[  62   64 -161   75 -172 -109 -146  -67   22   -7 -229 -499  168  487
  151  -59 -149  225 -282 -142  238   77 -136  329 -149  267  -75  -44
   -7  174   21   38  -53 -190  148  398  109  143  -23 -103  253  102
 -311    4  245] -> <49>
[ -48  -20 -238 -129  -61 -275   37  -27  -70  -71  -71   67 -202 -180
  200  -98  423   48 -105  -73   90 -360  -29   -8  143   77   -4    6
  218  231   43  425 -461   42  148  139  559 -404  209  208  -97  496
  267 -211  128] -> <49>
[ 138  -47   71   44  129  187   69  -37  175 -241 -279 -198  427  678
  201  313 -339   46 -184 -103  187  -25 -311  310   59   59   82 -148
 -257  -23  378 -361  302  181  163   63 -365  315 -301 -238  376 -169
 -157  322  232] -> <34>
[ -80  -66 -206 -190   74 -116  -96  158  267   49  -98  133  -31  130
  221   21  259  -61 -151 -200 -180  -48 -353  174 -138 -309  202  -75
  341   32  173   82  -59   72  287 -144 -141 -159   90  189  -81  -42
  302 -228  330] -> <34>
[ -66  -75  -37   -8  -11  -98  -47  178 -240    7  329  122 -343 -248
 -146 -448  160 -121  -74  307  180  111  261 -267  299   86 -152  379
   59  109   48  178 -157  -39 -268   25  458 -365   83 -228 -150  208
   43 -181 -435] -> <35>
[-106 -132  -89  -81 -290  -71   79   40 -236   -6 -121   84  -59    7
  193 -160  -10  -50 -124  -56  318 -225  -17  -21  266  251 -303  103
 -114  368  255   97 -358  288   30  157  725 -198    2 -122  256  430
  165   53  155] -> <35>
[  88  198   25   50   44 -244 -216  192  310  210   -2 -174  208    8
  -59 -241 -152   77 -136  -68 -316  631 -251  116 -214 -285  184  167
  257  -79   31   59  327 -212   72  239 -502  132 -182 -194  -14 -559
 -302 -241   25] -> <47>
[ -93  -76  -73    6 -258  -61   88   27 -228 -193   43  212 -289 -217
  121  -53  227   49 -127   50  231 -344   56 -134  257  231 -216  108
   37  315   56  258 -526  116  -67   90  893 -378   81   -7   38  620
  233  -34    4] -> <49>
[ 204   63   97    4  374 -327  131   16 -134 -117   27   48 -118 -376
 -106 -106  347   77  144  337 -135   17  207 -222  230 -221  356  208
  128   -8  -23  504   54 -164 -168  164   79 -430  -37  -92 -361    3
   -6 -204 -460] -> <35>
[  12   16 -301 -153  324  -55  -65   37  313  -54  168    2  -32   12
   -5 -259  321  -94 -227  -14 -164   83 -156  -26   98 -141  197   23
  290  -91  145   71  -70  -37  153  -83 -280  -82  113  103  -64  -36
  148 -333   35] -> <32>
[ 143  330  -43 -152  416 -438  -71 -110  306 -287 -107 -322  145  415
  203   22  378   -6 -233  -53   34 -185   -6  284  112  181  123 -218
   71 -225   41  141  135  -36  304  -88 -446   51   36  267  -24  136
 -135  -42  -38] -> <43>
[ 286  316 -179  -78  396 -251  271 -175  414 -231   35   58  407 -359
   17 -177  198  -51  -71 -122 -113 -125 -209 -324  608  156   92  -65
   20 -108  375  167 -216  463  168  181 -142   74 -213   25  359  138
   60  -74  138] -> <33>
[ 270  328  -68  -90  295 -494   70 -223   99 -151 -282 -457  354  130
  113 -128  184  160  -93  -53   59 -107   44  169  208  249  110 -127
  -49  -31   30  367   28    7  242  356 -152   35  -88   68  160  103
 -266  -43    4] -> <33>
[   4 -134  182  165  -39   30   63  183 -338 -339  251  322 -456 -168
  -40  148  213   53   55  376  296 -310  219 -216  255   39  -11  267
    9   51  -45  198 -172  -41 -345  -93  657 -559    3 -172 -331  428
  157  108 -489] -> <34>
[  32  102  226  100  -19 -163  -86  259  176 -200  -80  258 -164   18
  136  415  209  163  -22   -5 -244  -33 -264  107 -253 -350  272  -43
  324  -56  -94  162   67 -103   21 -200   22 -248 -132   90 -254  -16
  127  -23   55] -> <43>
[-119 -213 -141   81 -383  126   42  207  -89  -53  168  404 -209 -153
  164   22  -44  -77  -66  -94  362 -307 -231 -207  282  113 -263  211
   59  227  319  -39 -443  379  -84   60  751 -335    6 -146  106  441
  331  103  184] -> <32>
[  69 -345  233  243  -63  484   54  434  -39  -89   -8  401  -20  294
  -45  421 -389    3  117  168   90  152 -368 -177  -60 -408  202  168
  -38   25  357 -424  256  274 -330 -288  120  -93 -407 -510  135 -247
  197  298   65] -> <43>
[-161  115 -118 -345  166 -443 -225   57   69  -46  -33 -205 -152  451
  270 -269  428 -206 -307  -51  146 -159  123  392   23  160 -133  -79
  117  -48   32  124   47  -45  329 -248 -159 -135  272  300 -145  216
   62 -166  -66] -> <43>
[ -20 -381 -105  140 -162  609   28  147  -63  -66  -43    4  102  466
  -31   60 -449   47 -198   43  231  179 -293    9   -7  -18  -36   99
 -158  234  348 -455   -8  127 -144   32  238  152 -231 -484  445  -69
   38  161  242] -> <32>
[ 108 -133 -341  122 -106   63   76  132   65 -118  165  190  -58   72
  152   89   51  -51   15 -130  569 -519 -289 -317  413  265 -136   88
   60   14  415  -66 -453  541  -59   50  570 -287    6  -68  218  569
  308  185  269] -> <34>
[  62 -186   74   39  157   80  105  157 -321  -49   94  133 -250 -265
 -262 -241  128   54   63  442  -77  213  224 -319  148 -207  182  296
   40  183   -9  238  -46 -133 -365   -1  435 -365  -98 -337 -110   20
   85 -192 -407] -> <47>
[ 248  339   94   -4  402 -459  153 -143   29 -315   50  -70   -8 -408
  -91 -151  444  130  -11  252 -155  -70  247 -202  364   89  205   58
   85  -65 -107  538  -95 -126  -62  184   83 -250  -71   49 -164  210
 -125 -191 -415] -> <47>
[  67  258  -15 -245  245 -419   92 -227  324 -155 -346 -151  382   88
  342   35  199   -1 -231 -254 -231  -99 -204  362  127  -20  145 -220
   22   38  227  231   80   60  490  220 -424  126  -50  223   87  -69
  -55  -95  231] -> <49>
[-353 -120   80  -21 -542  -61 -363  395  -57  277   73  157 -294   61
  123 -225 -158  -37 -275  -84 -100  444 -168  298 -385 -235 -222  285
  264  258  -50  -24   46 -249   35   24  231 -148   60 -157 -164 -207
   -9 -207   62] -> <49>
[ 213    8  -38  144 -152 -157  -19   87   48  177 -392 -259  375  228
  138  126 -326  251   51 -191   77  157 -376  136 -161 -111  169   27
   35  145  194   94  112   81   83  470   23   43 -269 -260  253 -214
 -193   89  374] -> <47>
[  65  -14  -59  -30   30  129  106  -23  393 -133 -233   74  457  285
  283  257 -254  -20 -200 -323  -50  -27 -550  204  101 -102   92 -144
  -54   37  493 -272   91  334  316  123 -346  268 -258 -101  372 -191
   54  156  490] -> <32>
[-221  -90   24  -60 -417 -229 -265  357 -252  258  -36   85 -330 -100
   40 -273   85   76  -80   17  -45  222   -3  156 -312 -188 -119  248
  295  266 -208  303 -111 -185  -20   36  539 -391   87  -72 -190   18
   92 -253  -11] -> <33>
[ -87   58 -119   93 -388   -6 -220  166  262  -36   16  -56  113  465
  297   99 -253   -4 -314 -350  338  -61 -421  275  -46  251 -311   -8
   52   21  248 -295  -84  203  211   97   61  146  -60  -56  281  131
  -71  184  410] -> <34>
[-235 -276  162 -220   78  282   -1  126  -80 -104  -81  155  -17  340
   77  -81 -108 -186 -281  147 -143  251  -17  304  -22 -254    8   68
 -143  179  236 -265  289  -52   80 -262 -183   58  -87 -232   50 -288
  115  -34 -110] -> <32>
[ 343  -49  182  372   56   67  163  199 -200 -112  103  120   48 -251
 -244  107 -240  202  280  329  203  103  -21 -454  276  -93  201  347
  -70  -24  132  116   77  126 -477  284  349 -281 -385 -553   22  -51
 -131  192 -325] -> <33>
[  63 -340  206   33  263  291  215  188 -369 -347  -44  310 -308  124
  -99  271  200   22  122  477   94 -222  155 -214  147 -237  275   83
  -88  117   94   30   14   61 -347 -394  473 -424 -148 -244 -116  225
  335  114 -333] -> <43>
[ 213   47  147   -8  122 -156  125    1  116   43 -434 -144  533  192
  158  141 -311   88   36 -121 -103  196 -306  187   31 -216  238  -24
 -138   71  345   11  359  180  169  328 -357  165 -370 -272  251 -421
 -178  136  211] -> <47>
[ 154  293 -258   85  -86  -90  -76  -50  376  -88  -65 -282  290   50
  -14 -163   -8  260 -301 -261 -106  171 -343   18  -31  226  -38 -124
  206   45  -20   72 -294   34  181  268   83  240 -162    3  485  105
 -166 -158  439] -> <33>
[ -56  -45   59  212 -328   19 -161  444  183  -18  177  457 -249  -79
  117  292  -20   47   -3 -112   12  -16 -437 -107 -154 -277   29  161
  366  -25   97  -54 -116  149  -99 -157  296 -301 -112  -73 -142   58
  241   39  193] -> <43>
[ -18  124  -66   81  -50 -180 -266  260  375   71  205  108  -89  -68
   59  -26   78   42 -157 -126 -218  284 -341  101 -217 -311  170  157
  448 -149   -5   76  102 -200   97   64 -320 -126   14   20 -283 -270
  -37 -240   52] -> <32>
[-115 -227   98  -47 -226   68   51  168  -30    7 -218  297   72  116
  299  240 -188  -52  -49 -147   43  -88 -331  198   -7 -251   11   70
  -23  220  353  -80   56  229  139   56  142 -140 -132 -156   32  -88
  213  139  245] -> <32>
[ 161 -200   58  201 -235  182   14  133 -295   69 -291 -297  307  503
    8   52 -582  184   35   41  467  125 -137  101    7  146  -90  148
 -309  200  239 -189  174  177 -155  353  309   77 -345 -568  439  -98
 -255  344  124] -> <33>
[ 197  -17 -128  -41  463  142  183  -15  317 -285   51  120  212  113
   10   98  119  -82  -74   37  -39 -109 -249 -165  339 -107  273  -67
   15 -157  393 -137   38  288   56 -143 -316   32 -171  -73  176  -24
  172   22   64] -> <34>
[-326 -258  -73 -235 -173  124 -228  116 -221   40  -80 -196 -188  611
  140 -306  -34 -119 -414   58  181  155  103  470 -173   92 -248   65
  -74  273   47 -169   67 -211  139 -132  143    2  167 -107   71   33
    2 -109  -20] -> <32>
[ 164  -69 -224  -70  270  -47  286  -99 -210 -192   70   43  -83 -301
 -131 -321  331  -16   19  262  193 -267  210 -465  578  231   13  116
  -66  186  199  307 -448  259 -184   87  653 -325   -6 -122  197  524
  218 -128 -172] -> <47>
[ 157  179 -327   33  -70 -213   64  -23  279   32   92  -49  297 -115
  114 -280  -77  -74 -118 -273  309 -123 -295 -259  494  375 -239   83
   10   23  442   -2 -347  521  115  343  210   59 -106  -99  460  282
   -5   32  325] -> <47>
[-235 -347  199  148 -446  283  -35  360 -412  -99  265  466 -446  -58
   15   17 -185  -89  -53  249  367  -59   60 -127  152    3 -306  402
  -85  257  143 -135 -144  100 -351 -106  800 -412  -53 -401 -111  254
  198  176 -282] -> <32>
[   2   40  169 -160  266 -117   34   43  295 -105 -134  133  280  133
  216  117  -40 -140 -136  -81 -270  152 -254  296   63 -353  239   -7
    4  -98  327  -73  431   62  278  -20 -691   84 -166  -51  -98 -463
   -2   -4   -5] -> <32>
[ 183  137  105  113  291  128  221  -18  303 -529  182  302  116  -88
   15  267   98  -15 -107   79   -6 -216 -187 -230  453   60  104  -40
  -48 -172  285 -125  -64  297  -50 -147  -71    4 -267  -88  150  172
  103  172  -82] -> <34>

[-437 -876  200 -182   92  -89 -550  107 -144  -32  -30  298 -314   47
  149 -151  -85 -227  174 -354  175 -152  182 -320 -537  179 -152  184
  537 -262 -500 -139  318  156 -479 -208 -372 -116   43  450  322  345
  228 -144   53] -> (54)
[ 156  269  -95  127   78  -26  128  -45   69 -146   72  -75   23  321
  -40  250  177   20   70   59   44   -1   35  123  -94   59    1  127
   -3  -43  150 -169   -5   71  172 -126  126   60   24  -44  -39  199
  -14  -46   65] -> (48)
[-319  138  225 -245   36  -76  -18 -273 -153  143  105  -24   95  101
 -141    9 -141   86 -106  108 -314  -36 -234    4 -135  -56  -38  -94
  233   33 -215   48  109 -170 -129   87  -76   12 -342 -147 -101  -77
  298  318  -96] -> (48)
[  24   38  -19  -66  -32 -144  113   59 -151 -166   49  210  -55  266
   43   50  135 -102  -41  112 -141   91  -70   68 -187   73  100    4
  -45 -105  118 -277  121  -91   49   60 -213   43  -59  -26   21  132
  256   80   81] -> (49)
[-193  -12  162 -100  173   -9  -78  -87   50   54   83 -323  118 -215
  -49  -85 -146  131  -14  -95   91  -96 -118  -16  -16 -114 -127   18
   24  135 -205  157  187   27 -251  115  -18   80    3  -48 -206 -116
  -83  -39   25] -> (57)
[-300  161  217 -241   42  -78    8 -265 -149  135  104  -27   97   94
 -148   13 -138   89  -96  113 -319  -24 -248   22 -127  -63  -34  -96
  225   46 -205   31  116 -167 -115   81  -75   13 -342 -148 -111  -80
  284  319  -93] -> (48)
[ -35  306   24   67  -68  -24   -7 -102    1   77   52  -14   82  335
 -137  232   51   33   -6   26  -35  -69    2   34  -17  -89 -136   64
  133   36   61   44 -190   44  137  -83  198   31 -134 -122 -116  117
   94  126  -69] -> (54)
[ 128  277  -85  233  -38   63  266   10   27   47  -56 -395  159  -62
 -138  -42 -103  103  -16  -89  196   -6  -96  127  204 -248 -152   17
 -406  265  178  186  -83  100  157   97  229   -5  161 -298 -323 -177
 -224  -81   70] -> (54)
[  17   69  -35   45   11 -132   14   57  110  -79    1 -211  132   -6
  -50  -15  158  -23  -59  -61  210  -14   70    3   70  -89   -2   10
 -329   80  217   92  -15   94  -11  160    4  220  245  -28 -257   79
 -146 -196   69] -> (51)
[ -35  -10 -139   93 -218 -119  134    3 -185  119   -2  318 -175  457
  -98   50  101  -20   69  -75 -139  -19   30   -5 -162   31  -70 -114
  126  -76  165  -77 -132   43  306 -246  -32 -120  -82  -68   95  216
  352  231    0] -> (49)
[-231 -261  -12  -12   49   24 -386  -48   -4  266  317  352 -278  526
  163  267   50  217  129 -200    5 -386  277 -247 -309  265 -260   40
  835 -300 -213   55  -77   65   -2 -410   38 -174 -211  100  398  326
  543  273  -28] -> (48)
[-226 -245    2  -35  -39  -68 -454   61   28  256  329  418 -242  522
  190  258  158  187   76 -196   35 -391  318 -289 -256  234 -252   -6
  759 -302 -105  116 -161   73  -17 -325  -21  -47 -150  128  315  368
  552  229  -29] -> (49)
[  36  164  -99  156  -92   -2  148   47  -32  122    3  -81   26   86
 -105   -9  -41   88  -15 -120  106  -41  -13   36  143 -204 -170  -46
 -159  175  177  128 -143   89  176   15  133  -34   58 -193 -174  -79
    5   90    7] -> (49)
[-160  183  189 -171 -101 -250   60  -91 -113 -143 -132  -42  190   60
 -231  -41   97 -233  -94  144 -183  186 -218   87 -116 -149  102  -18
 -218   84   42  -95   61  -50  -84  189 -159  240  -70   -3 -325   99
  -16  -27  -43] -> (61)
[-179 -198  262  -36   55  -31 -519  235  188  -39  -15 -274  185 -286
   76  -17  -59 -113    3 -250  493 -171  113 -168   44 -252 -295  286
   14  163 -212  228    6  228 -475  239   20  239  227  173 -342   28
 -330 -406   37] -> (51)
[  -2  194  -55   11   98  -12  224 -121  -70  -33   13  -89   29   83
 -130   26  -42   32  -51   31  -51   75  -93  111   28 -108    8   -8
 -145  106   99 -112   69  -23   98   70   34  -23  -48 -135  -89  -78
   31  149  -10] -> (48)
[-140  306  172  -63  142   14 -171 -117  120   31   85 -250  228  -25
 -119  178  -58   57 -113    8  111  -76  -13   -9  133 -235 -165  143
   55  168  -69  134  -84   42 -172  188  192  165  -89  -66 -267  -75
 -129   38 -117] -> (54)
[-119  160  113   13 -189 -123 -145   16   23  163  102  -31  117  242
  -48  110   92   86  -11  -34   -9 -180  -12  -61  -54  -50 -180  -41
  150    7   23  259 -186   37   21  -40   74  134  -63 -122 -210  145
  161   21   -3] -> (61)
[  46  171 -105  135 -130  -50  118   97   -7  120   16  -43   46   87
  -87   -5   20   76  -35 -111  120  -46    9   28  174 -216 -160  -67
 -190  181  240  141 -176   88  181   64  101   30   85 -177 -220  -58
   15   72   13] -> (61)
[ 134  190   14   46 -154  -68 -109  238  -37  -94  131  234   17  379
  156  269  161  -66   -2   88   28  -72   19   45  -87   -4 -114  164
  152  -61  120 -164 -113  -12   62   44  -13   77  -84  -64  -72  162
  221    5   89] -> (51)
[ -70   87   33 -109  -19 -186   12  -27  -16  -84   60   -5  105  160
  -24   33  171  -57 -122   96  -53   20  -13   10  -66   16   99  -41
 -164  -38  160  -42   43  -72  -23  185 -126  197   28  -50 -150  112
  134   -4   39] -> (51)
[-299  183  223 -257   38  -93   30 -255 -147  147  108  -25   92   66
 -165    3 -144  104  -64  110 -345  -15 -294   54 -129  -81  -46 -122
  261   80 -224   17  139 -160 -105   57  -90   18 -364 -134 -140  -88
  273  333  -92] -> (57)
[-153   95   94  -41    4  -62   21 -138  -67   14  -41 -107   83   90
 -167   10  -49  -46  -33   -8  -43   20  -88   19  -73 -108  -53   26
  -27   71  -49   18   22   13  -36   36   25   33  -69  -66 -145   29
   20   57  -44] -> (54)
[  75  253   23    0  -59   -6  212   39 -183  -56   11  112  -21  182
  -63  103  -98  -38   86   94 -178  100 -281  222 -107 -128  -93   69
  123  126  -47 -287  102  -44  121  -41  -33 -102 -240 -126 -104  -52
  137  187   46] -> (57)
[-178 -193  264    6  180   83 -430  125  154  -48  -27 -362  125 -311
   38   -7 -194  -54   87 -269  457 -157   41 -115  -32 -224 -327  343
  131  167 -373  158  118  243 -477   97   84   94  149  160 -242  -23
 -372 -357   33] -> (48)
[ 122  297  -71  188 -141  -52  205  110   62   57  -43 -322  205  -72
 -123  -64   15   76  -59  -78  202  -12  -75   99  258 -287 -138  -53
 -468  281  289  249 -159  101  152  182  158  136  209 -267 -433 -134
 -206 -118   71] -> (61)
[-434 -884  196 -217    1 -171 -613  189 -114  -21  -27  354 -264   51
  177 -159    4 -274  120 -337  210 -165  225 -347 -475  145 -133  152
  451 -245 -388  -96  246  147 -479  -95 -415  -15   96  457  231  369
  244 -185   63] -> (51)
[  46  -96 -181  101  -76  -86  251   72 -129   24   26   52 -115  147
    5 -136   52   64    3 -101   12   -1   -2   19  -53   33    8 -149
 -226  -13  217  -17   60    6  192  -28 -120  -72  135 -140   15   26
  194   67  126] -> (49)
[-444   -9   55 -296   59 -326  -16 -452  -24  190  166   71   11  341
 -240  -12  260  140 -159   66 -369  -84   66 -163 -221  225  202 -375
  148 -225   89  179   18 -134   32  -77 -166  209 -144   16   58  298
  448  324 -152] -> (49)
[-297  -29   32  -84 -207 -141  168 -120 -220  348  -19   -9   24  -22
 -222 -294 -166  128 -115 -121 -191  -39 -183  -55   66 -207 -108 -350
 -134  181   51  315  -56  -70   89   91  -98  -53  -95 -264 -204 -182
  280  324  -63] -> (61)
[-341   18   93  -82  -89 -184  128 -205  -41  259 -135 -366  201 -279
 -371 -357 -121   69 -132 -170   -2   15 -151  -57  172 -323  -69 -300
 -410  303   71  449  -38   52  -44  198   -9  150  115 -172 -436 -171
 -121   57  -99] -> (61)
[  19   25  -25  -82  -77 -178   79   89 -137 -155   46  228  -28  267
   52   44  171 -129  -66  113 -118   81  -43   54 -155   58  109  -10
  -89  -92  169 -253   88  -94   51  115 -225   89  -27  -21  -23  142
  259   59   83] -> (51)
[ 151  237    5   67  -35   24   43  120  -69  -82  129  151  -53  337
   84  273   24   21  137   74  -61  -38 -123  160 -170   10 -146  173
  314  -12  -47 -270   37    8  111 -148   34  -70 -200  -68   -5  106
  175   90   96] -> (57)
[-437 -862  202 -182  118  -69 -513   70 -152  -21  -38  270 -325   27
  123 -155 -124 -208  206 -353  153 -144  143 -291 -552  170 -161  188
  570 -239 -544 -157  351  159 -468 -249 -354 -151   12  442  324  325
  209 -126   52] -> (48)
[  42 -109 -182  109  -65  -67  247   63 -132   28   22   50 -126  151
    6 -131   31   64    7 -106   17   -5    2   17  -62   37    1 -134
 -207  -17  198  -23   64    8  189  -41 -109  -95  125 -143   34   24
  197   75  123] -> (49)
[  53  209   43  -17 -174 -101   70  149 -162  -75   14  202   36  227
    3   93   40 -110  -44  105 -112   72 -153  105  -48 -132  -60   49
  -16   60  104 -180  -41  -61   70  118  -92   39 -137 -116 -156   13
  191  115   36] -> (61)
[  90  178   19  -66   45 -185  -29   57   23 -306  109  145   35  367
   77  255  334 -136  -28  189  -59   58   38   67 -218  155  144  133
   16 -189  158 -317   74  -40   -4   40 -139  230   -8   92  -17  319
  136  -87   78] -> (49)
[-228 -258  -13  -15   57   22 -373  -48   -1  268  316  353 -289  512
  153  264   46  225  145 -208    2 -381  266 -236 -312  259 -263   35
  847 -290 -221   43  -62   73    1 -427   35 -177 -217  112  396  325
  530  278  -28] -> (48)
